Below is a small trained network, with its code and all its weights. Each question gives an input and a class and asks what happens when units are switched off, that is, made to give their printed mean instead of their output.

import numpy as np


def w(rows, s, z=0):
    codes = np.array(rows[::2]) - 128.0
    scale = np.full(codes.shape[1], s)
    scale[-1] = z or s
    return codes * scale


def f(y):
    return y / 2 * (1 + np.tanh(0.7978845608 * (y + 0.044715 * y**3)))


def log_softmax(a):
    a = a - a.max(-1, keepdims=True)
    return a - np.log(np.exp(a).sum(-1, keepdims=True))


def net(x, mask):
    res = np.array(x, float).reshape(1, 4) / 4 @ E
    y = f(res @ A[0][:, :-1].T + A[0][:, -1])
    res = res + np.where(mask, y, B[0][:, -1]) @ B[0][:, :-1]
    return log_softmax(res[-1] @ U[:, :-1].T + U[:, -1])


A, B = {}, {}
E = w([
[173,51,138,246,168],'x0',
[22,159,72,159,190],'x1',
[50,136,73,137,18],'x2',
[115,188,200,149,110],'x3',
],0.011)
A[0] = w([
[205,21,104,194,53,187],'N0',
[7,170,75,126,254,176],'N1',
[136,89,227,115,208,187],'N2',
[172,110,227,59,237,159],'N3',
[57,190,102,129,7,142],'N4',
[58,125,77,158,112,177],'N5',
[167,37,77,104,144,110],'N6',
[139,157,87,41,74,254],'N7',
[117,159,238,209,67,152],'N8',
[151,17,68,160,132,123],'N9',
[184,172,219,154,103,248],'N10',
[103,80,103,216,154,89],'N11',
],0.0098,0.0053)
B[0] = w([
[186,90,249,89,109,255],'N0',
[116,153,125,96,98,239],'N1',
[131,203,94,189,199,209],'N2',
[186,191,108,189,167,234],'N3',
[99,255,31,73,65,243],'N4',
[96,177,169,106,91,202],'N5',
[189,136,124,132,181,175],'N6',
[149,192,181,35,101,229],'N7',
[143,96,148,207,198,203],'N8',
[221,162,156,102,91,198],'N9',
[159,123,176,163,162,229],'N10',
[175,132,206,96,132,182],'N11',
],0.0097,0.012)
U = w([
[136,53,189,193,136,27],'0',
[148,178,109,250,166,107],'1',
[172,175,181,122,109,253],'2',
[90,160,77,71,41,77],'3',
],0.015,0.0035)

Each question gives the input, the list of numbers given to net, and the class t.
The units are the neurons (one row each of A and B). Each row of codes is followed by its name. A weight is (code - 128) times the scale printed after its matrix; where a second scale follows, it is the last column's (A, B and U).
mask holds one flag per neuron, in row order. A switched-off neuron (its flag False) gives its mean, the last column of its row in B, instead of its output. The means were averaged over made-up inputs and are rounded, as every weight is.
A unit's drop is (log p(t) with every unit on - log p(t) with that unit switched off) / (log p(t) with every unit on - log p(t) with every unit switched off).
The circuit of an input: a set's keep is (log p(t) with only the set's units on - log p(t) with every unit switched off) / (log p(t) with every unit on - log p(t) with every unit switched off). Starting from all 12 units, units are removed one at a time, each time the one whose removal leaves the highest keep (on an exact tie, the one counted first), for as long as the keep stays at least 0.8.
circuit, biggest first: the units of the circuit, biggest drop first
unit that matters most: the unit with the biggest drop
k most important neurons: the k neurons with the biggest drops, biggest first
drop when u is switched off: that unit's drop, to one decimal
input [5,-3,-4,-1], class 1: unit that matters most : N2
input [4,-7,1,-2], class 0: circuit, biggest first : (N4 N7)
input [7,-3,3,-1], class 0: 2 most important neurons : (N4 N7)
input [8,-4,0,8], class 0: 2 most important neurons : (N0 N4)
input [6,1,2,8], class 1: 2 most important neurons : (N0 N8)
input [3,1,3,5], class 1: 3 most important neurons : (N7 N0 N8)
input [4,0,6,6], class 1: 2 most important neurons : (N8 N7)
input [0,2,-4,-4], class 1: 2 most important neurons : (N0 N7)
input [7,-5,6,-4], class 0: 3 most important neurons : (N4 N7 N1)
input [7,4,4,3], class 0: drop when N5 is switched off : -0.2
input [-4,0,-1,-1], class 3: drop when N0 is switched off : 0.2
input [3,-8,0,6], class 0: drop when N0 is switched off : 0.2
